Here is a tiny trained network, its code and every weight. The questions are about switching its units off for an input and a target symbol, where a switched-off unit gives its printed mean instead of its output.

import numpy as np


def w(rows, s, z=0):
    codes = np.array(rows[::2]) - 128.0
    scale = np.full(codes.shape[1], s)
    scale[-1] = z or s
    return codes * scale


def softmax(a):
    e = np.exp(a - a.max(-1, keepdims=True))
    return e / e.sum(-1, keepdims=True)


def log_softmax(a):
    a = a - a.max(-1, keepdims=True)
    return a - np.log(np.exp(a).sum(-1, keepdims=True))


def net(x, mask):
    ids = ['αγδζηθμτφψω'.index(c) for c in x.split()]
    T = len(ids)
    res = E[ids] + P[:T]
    u = 0
    for l in range(3):
        r = res
        for j in range(3):
            rows = slice(3 * j, 3 * j + 3)
            q, k, v = (r @ M[l][rows].T for M in (Q, K, V))
            z = softmax(np.where(np.tri(T) > 0, q @ k.T / 3**0.5, -1e9)) @ v
            o = O[l][rows]
            res = res + np.where(mask[u + j], z, o[:, -1]) @ o[:, :-1]
        u += 3
    return log_softmax(res[-1] @ U[:, :-1].T + U[:, -1])


Q, K, V, O = {}, {}, {}, {}
E = w([
[191,169,207,54,6],'α',
[206,186,193,100,238],'γ',
[58,96,124,58,90],'δ',
[77,243,163,94,75],'ζ',
[223,53,59,118,134],'η',
[124,60,50,179,194],'θ',
[212,145,174,142,74],'μ',
[137,59,201,112,145],'τ',
[211,152,73,84,20],'φ',
[18,113,178,226,112],'ψ',
[137,214,90,254,58],'ω',
],0.014)
P = w([
[50,55,86,2,230],'0',
[64,71,111,59,171],'1',
[58,86,111,81,164],'2',
[57,65,111,83,140],'3',
[54,59,143,111,119],'4',
[74,56,125,108,123],'5',
[67,57,125,125,131],'6',
[56,51,130,109,119],'7',
[69,46,147,131,117],'8',
[71,43,157,142,113],'9',
[85,61,163,139,109],'10',
[116,55,158,147,114],'11',
[111,38,170,156,120],'12',
[102,38,148,118,100],'13',
],0.0031)
Q[0] = w([
[91,129,115,184,164],'0.h0',
[199,153,119,25,59],'0.h0',
[217,160,127,228,100],'0.h0',
[127,98,91,168,77],'0.h1',
[117,81,138,86,155],'0.h1',
[110,153,90,27,148],'0.h1',
[112,99,132,207,123],'0.h2',
[168,207,147,122,169],'0.h2',
[109,255,154,101,101],'0.h2',
],0.01)
K[0] = w([
[37,130,108,81,119],'0.h0',
[175,187,129,190,131],'0.h0',
[148,193,115,91,157],'0.h0',
[55,110,108,127,29],'0.h1',
[127,162,161,121,136],'0.h1',
[206,134,248,130,187],'0.h1',
[178,124,165,162,159],'0.h2',
[92,54,159,59,124],'0.h2',
[98,128,158,72,92],'0.h2',
],0.013)
V[0] = w([
[77,147,116,158,146],'0.h0',
[113,138,138,84,144],'0.h0',
[71,91,185,207,224],'0.h0',
[160,73,159,133,78],'0.h1',
[107,143,84,55,101],'0.h1',
[192,227,194,150,162],'0.h1',
[105,122,118,150,215],'0.h2',
[123,104,21,165,86],'0.h2',
[162,65,88,254,96],'0.h2',
],0.009)
O[0] = w([
[74,207,96,215,134,173],'0.h0',
[189,168,200,129,108,177],'0.h0',
[70,131,190,210,204,133],'0.h0',
[187,136,159,79,137,120],'0.h1',
[115,99,2,76,76,242],'0.h1',
[125,79,188,167,82,15],'0.h1',
[100,143,173,151,232,54],'0.h2',
[123,142,46,88,158,142],'0.h2',
[105,133,92,54,197,5],'0.h2',
],0.0066,0.0027)
Q[1] = w([
[134,215,121,226,1],'1.h0',
[132,193,70,151,136],'1.h0',
[56,31,85,105,138],'1.h0',
[203,178,94,144,132],'1.h1',
[183,203,128,167,144],'1.h1',
[221,200,127,144,84],'1.h1',
[51,253,103,158,97],'1.h2',
[181,166,112,141,246],'1.h2',
[132,73,245,163,141],'1.h2',
],0.0072)
K[1] = w([
[158,225,60,225,120],'1.h0',
[69,255,91,142,67],'1.h0',
[18,30,72,115,153],'1.h0',
[43,64,99,226,97],'1.h1',
[65,37,211,78,179],'1.h1',
[26,17,117,58,115],'1.h1',
[93,89,102,87,115],'1.h2',
[202,181,191,74,159],'1.h2',
[120,104,224,111,78],'1.h2',
],0.0056)
V[1] = w([
[163,113,121,148,160],'1.h0',
[159,104,83,122,116],'1.h0',
[114,138,146,57,142],'1.h0',
[142,146,157,86,140],'1.h1',
[198,188,112,157,131],'1.h1',
[99,167,125,152,113],'1.h1',
[128,39,116,171,123],'1.h2',
[101,158,124,76,144],'1.h2',
[77,8,142,96,131],'1.h2',
],0.013)
O[1] = w([
[179,200,103,73,143,22],'1.h0',
[158,216,164,182,203,137],'1.h0',
[27,12,242,145,111,157],'1.h0',
[78,63,143,127,37,107],'1.h1',
[243,250,57,181,71,80],'1.h1',
[66,151,92,248,57,181],'1.h1',
[102,207,83,1,210,131],'1.h2',
[103,113,121,133,64,190],'1.h2',
[10,59,155,45,177,253],'1.h2',
],0.0056,0.0054)
Q[2] = w([
[152,182,179,157,99],'2.h0',
[182,101,1,84,186],'2.h0',
[109,188,87,43,163],'2.h0',
[86,88,180,99,229],'2.h1',
[121,160,120,74,118],'2.h1',
[143,119,153,97,108],'2.h1',
[100,16,51,43,70],'2.h2',
[157,195,116,12,124],'2.h2',
[164,165,198,146,157],'2.h2',
],0.0085)
K[2] = w([
[119,186,225,127,90],'2.h0',
[153,76,1,98,141],'2.h0',
[65,123,91,155,78],'2.h0',
[96,119,115,121,96],'2.h1',
[137,153,87,71,98],'2.h1',
[130,153,106,127,133],'2.h1',
[68,216,153,86,79],'2.h2',
[167,160,116,53,151],'2.h2',
[201,133,224,153,149],'2.h2',
],0.0089)
V[2] = w([
[99,176,163,102,63],'2.h0',
[211,35,111,190,180],'2.h0',
[152,86,113,84,91],'2.h0',
[88,151,79,104,142],'2.h1',
[151,91,158,146,159],'2.h1',
[134,109,121,88,81],'2.h1',
[139,33,96,189,147],'2.h2',
[140,151,254,156,157],'2.h2',
[125,132,137,184,77],'2.h2',
],0.0087)
O[2] = w([
[143,86,75,147,151,210],'2.h0',
[71,254,197,36,128,3],'2.h0',
[107,168,133,126,164,161],'2.h0',
[116,158,114,119,93,186],'2.h1',
[214,154,157,161,172,75],'2.h1',
[89,137,94,153,118,217],'2.h1',
[165,166,116,65,182,144],'2.h2',
[92,176,112,123,73,81],'2.h2',
[92,107,164,70,166,189],'2.h2',
],0.0078,0.0054)
U = w([
[172,92,165,60,45,2],'α',
[117,198,233,136,132,189],'γ',
[62,98,110,65,127,212],'δ',
[77,143,152,193,23,37],'ζ',
[135,153,110,14,161,105],'η',
[64,190,105,110,236,45],'θ',
[209,97,176,102,143,150],'μ',
[154,63,241,125,231,84],'τ',
[162,144,59,23,54,13],'φ',
[24,165,177,254,242,42],'ψ',
[139,226,42,165,141,194],'ω',
],0.0081,0.009)

Each question gives the input, a string of symbols that net reads in full, and the target symbol t.
The units are the heads (3 rows each of Q, K, V and O). Each row of codes is followed by its name. A weight is (code - 128) times the scale printed after its matrix; where a second scale follows, it is the last column's (O and U).
mask holds one flag per head, layer by layer. A switched-off head (its flag False) gives its mean, the last column of its rows in O, instead of its output. The means were averaged over made-up inputs and are rounded, as every weight is.
A unit's drop is (log p(t) with every unit on - log p(t) with that unit switched off) / (log p(t) with every unit on - log p(t) with every unit switched off).
The circuit of an input: a set's keep is (log p(t) with only the set's units on - log p(t) with every unit switched off) / (log p(t) with every unit on - log p(t) with every unit switched off). Starting from all 9 units, units are removed one at a time, each time the one whose removal leaves the highest keep (on an exact tie, the one counted first), for as long as the keep stays at least 0.8.
circuit, biggest first: the units of the circuit, biggest drop first
most important unit: the unit with the biggest drop
which heads matter: for each layer, one digit per head in row order, 1 if its drop is at least 0.15 and else 0, layers parted by /
drop when u is switched off: that unit's drop, to one decimal
input ψ δ δ η ψ, target δ: circuit, biggest first : [0.h0 1.h0 1.h2]
input δ τ η ζ ζ, target ζ: which heads matter : 001 / 000 / 001
input ζ ω ζ, target ω: circuit, biggest first : [1.h0 1.h2]
input δ δ δ θ, target θ: which heads matter : 001 / 000 / 100
input δ μ γ, target γ: circuit, biggest first : [2.h0 0.h1 1.h2]
input ω ω ω ζ δ γ μ, target γ: circuit, biggest first : [1.h2 2.h0]
input δ ω δ δ δ ω δ ζ ψ ω, target δ: most important unit : 1.h1
input η μ ω θ, target ω: which heads matter : 000 / 111 / 001
input δ δ ψ ζ ψ δ θ ψ δ ω ω θ ψ, target ω: which heads matter : 000 / 010 / 000
input δ δ δ δ ω, target ω: which heads matter : 000 / 100 / 000
input ψ ζ γ ζ ζ τ, target γ: circuit, biggest first : [2.h0 1.h2 0.h2]
input φ δ η, target η: which heads matter : 000 / 000 / 100
input γ μ μ, target γ: circuit, biggest first : [2.h0 1.h2]
input δ γ α, target γ: circuit, biggest first : [2.h0 1.h2 0.h1]
input γ ω ψ ω ζ, target ω: circuit, biggest first : [1.h0]
input ζ τ ψ ω δ η ω ψ, target ω: which heads matter : 100 / 010 / 000
input δ η η, target η: circuit, biggest first : [2.h0 1.h1 0.h0]
input δ μ ω ζ ω ζ μ ψ ζ γ γ ζ, target γ: circuit, biggest first : [0.h1 1.h2 2.h0]
input ζ φ η δ δ δ δ ζ δ δ ζ γ, target γ: circuit, biggest first : [0.h1 2.h0 1.h2]
input δ ζ δ γ δ ζ ζ ζ δ δ ω ζ ω, target ω: circuit, biggest first : [1.h0]
input ψ δ δ ζ, target ζ: which heads matter : 111 / 001 / 100
input ζ α ψ δ θ, target θ: drop when 1.h0 is switched off : 0.0
input φ ω φ, target ω: drop when 1.h0 is switched off : 0.1
input ω θ δ ζ φ μ ζ ζ δ ζ γ ψ, target γ: drop when 2.h0 is switched off : 0.7
